Here is a tiny trained network, its code and every weight. The questions are about switching its units off for an input and a class, where a switched-off unit gives its printed mean instead of its output.

import numpy as np


def w(rows, s, z=0):
    codes = np.array(rows[::2]) - 128.0
    scale = np.full(codes.shape[1], s)
    scale[-1] = z or s
    return codes * scale


def norm(h):
    return h / np.sqrt((h * h).mean(-1, keepdims=True) + 1e-5)


def f(y):
    return y / 2 * (1 + np.tanh(0.7978845608 * (y + 0.044715 * y**3)))


def log_softmax(a):
    a = a - a.max(-1, keepdims=True)
    return a - np.log(np.exp(a).sum(-1, keepdims=True))


def net(x, mask):
    res = np.array(x, float).reshape(1, 8) / 4 @ E
    u = 0
    for l in range(2):
        y = f(norm(res) @ A[l][:, :-1].T + A[l][:, -1])
        res = res + np.where(mask[u : u + 15], y, B[l][:, -1]) @ B[l][:, :-1]
        u += 15
    return log_softmax(norm(res)[-1] @ U[:, :-1].T + U[:, -1])


A, B = {}, {}
E = w([
[79,145,171,86,53],'x0',
[230,128,202,145,200],'x1',
[143,235,98,195,250],'x2',
[195,56,76,80,119],'x3',
[26,79,52,156,184],'x4',
[190,209,169,204,44],'x5',
[55,195,123,96,207],'x6',
[55,231,4,90,158],'x7',
],0.0032)
A[0] = w([
[125,66,1,131,169,3],'0.n1',
[149,136,211,229,97,151],'0.n2',
[199,206,225,163,156,19],'0.n3',
[180,131,122,222,220,149],'0.n4',
[83,38,146,118,123,48],'0.n5',
[77,192,59,131,189,66],'0.n6',
[147,184,153,193,53,59],'0.n7',
[148,181,141,82,94,102],'0.n8',
[137,41,154,125,114,77],'0.n9',
[185,214,197,96,194,66],'0.n10',
[155,178,95,196,237,75],'0.n11',
[61,140,179,206,188,64],'0.n12',
[173,217,221,122,134,66],'0.n13',
[236,116,99,53,62,40],'0.n14',
[52,172,71,151,71,44],'0.n15',
],0.0063,0.0035)
B[0] = w([
[201,132,206,204,94,179],'0.n1',
[223,153,131,129,26,249],'0.n2',
[65,193,177,64,94,191],'0.n3',
[105,203,67,145,116,251],'0.n4',
[104,59,159,36,200,143],'0.n5',
[115,31,85,197,125,207],'0.n6',
[139,102,189,228,79,158],'0.n7',
[171,136,132,154,148,127],'0.n8',
[118,55,89,100,194,159],'0.n9',
[68,164,199,4,227,178],'0.n10',
[68,208,70,110,231,219],'0.n11',
[164,144,81,66,124,158],'0.n12',
[133,183,254,112,120,184],'0.n13',
[191,149,31,114,222,157],'0.n14',
[45,203,134,198,105,145],'0.n15',
],0.0045,0.0028)
A[1] = w([
[80,64,177,54,153,82],'1.n1',
[120,100,121,177,122,82],'1.n2',
[188,28,135,115,52,57],'1.n3',
[140,217,161,125,122,55],'1.n4',
[48,152,81,56,28,70],'1.n5',
[168,191,148,171,129,75],'1.n6',
[237,55,182,171,105,114],'1.n7',
[91,142,137,74,103,182],'1.n8',
[136,120,48,70,201,42],'1.n9',
[108,175,90,61,89,138],'1.n10',
[135,124,73,188,254,4],'1.n11',
[115,101,126,132,136,73],'1.n12',
[96,133,89,147,116,45],'1.n13',
[89,164,151,101,157,124],'1.n14',
[117,152,199,188,60,58],'1.n15',
],0.0068,0.0031)
B[1] = w([
[130,48,179,147,169,176],'1.n1',
[146,160,152,127,88,117],'1.n2',
[172,89,65,125,178,225],'1.n3',
[157,81,200,80,137,170],'1.n4',
[82,172,115,244,191,158],'1.n5',
[81,85,168,43,129,161],'1.n6',
[148,122,2,168,61,255],'1.n7',
[155,109,137,194,189,178],'1.n8',
[131,126,135,210,59,194],'1.n9',
[154,128,101,178,179,160],'1.n10',
[76,192,52,201,74,213],'1.n11',
[135,133,148,125,121,108],'1.n12',
[119,153,140,141,119,115],'1.n13',
[161,98,117,138,171,160],'1.n14',
[121,118,146,165,47,175],'1.n15',
],0.006,0.0027)
U = w([
[107,135,133,87,139,1],'0',
[237,55,39,125,67,164],'1',
[139,178,221,172,8,144],'2',
[95,138,126,91,127,16],'3',
[93,23,161,93,197,146],'4',
[28,199,23,201,189,177],'5',
[175,225,192,49,205,148],'6',
],0.012,0.0092)

Each question gives the input, the list of numbers given to net, and the class t.
The units are the neurons (one row each of A and B). Each row of codes is followed by its name. A weight is (code - 128) times the scale printed after its matrix; where a second scale follows, it is the last column's (A, B and U).
mask holds one flag per neuron, layer by layer. A switched-off neuron (its flag False) gives its mean, the last column of its row in B, instead of its output. The means were averaged over made-up inputs and are rounded, as every weight is.
A unit's drop is (log p(t) with every unit on - log p(t) with that unit switched off) / (log p(t) with every unit on - log p(t) with every unit switched off).
The circuit of an input: a set's keep is (log p(t) with only the set's units on - log p(t) with every unit switched off) / (log p(t) with every unit on - log p(t) with every unit switched off). Starting from the 12 units with the biggest drops (on a tie, the unit counted first), units are removed one at a time, each time the one whose removal leaves the highest keep (on an exact tie, the one counted first), for as long as the keep stays at least 0.8.
circuit, biggest first: the units of the circuit, biggest drop first
top k neurons: the k neurons with the biggest drops, biggest first
k most important neurons of layer l: the k neurons of layer l with the biggest drops, biggest first
drop of u: that unit's drop, to one decimal
input [0,-4,-3,3,-2,2,-5,4], class 5: top 3 neurons -> [1.n5 0.n2 0.n15]
input [5,1,-8,-3,-2,-3,2,-6], class 1: circuit, biggest first -> [1.n7 1.n3]
input [2,-1,-6,2,6,3,3,-1], class 4: circuit, biggest first -> [0.n5 1.n7]
input [6,-8,-7,8,2,5,8,0], class 5: circuit, biggest first -> [1.n5]
input [-4,-6,-5,-3,7,8,-1,2], class 2: circuit, biggest first -> [0.n11 1.n7]
input [-6,6,-8,-5,6,-2,1,4], class 4: 3 most important neurons of layer 1 -> [1.n1 1.n7 1.n5]
input [5,-7,-8,7,-8,-4,1,3], class 5: top 2 neurons -> [1.n5 0.n2]
input [3,-5,-3,1,-6,-4,-1,-2], class 4: circuit, biggest first -> [0.n2 1.n1]
input [-6,3,7,-5,-2,5,-5,5], class 6: 2 most important neurons of layer 1 -> [1.n4 1.n7]
input [-3,4,4,-7,-1,6,-1,-1], class 6: top 2 neurons -> [0.n10 0.n11]
input [2,6,-7,-8,1,-5,-4,-2], class 1: top 3 neurons -> [1.n7 0.n10 0.n11]
input [6,-8,-7,3,4,-2,4,-4], class 4: 2 most important neurons of layer 0 -> [0.n5 0.n4]
input [-2,-8,-1,-5,-3,6,2,3], class 2: 2 most important neurons of layer 0 -> [0.n7 0.n11]
input [-1,-8,-8,0,-2,-5,-6,5], class 5: most important neuron of layer 1 -> [1.n5]
input [-4,-1,2,0,-6,6,3,7], class 6: drop of 1.n4 -> 0.2
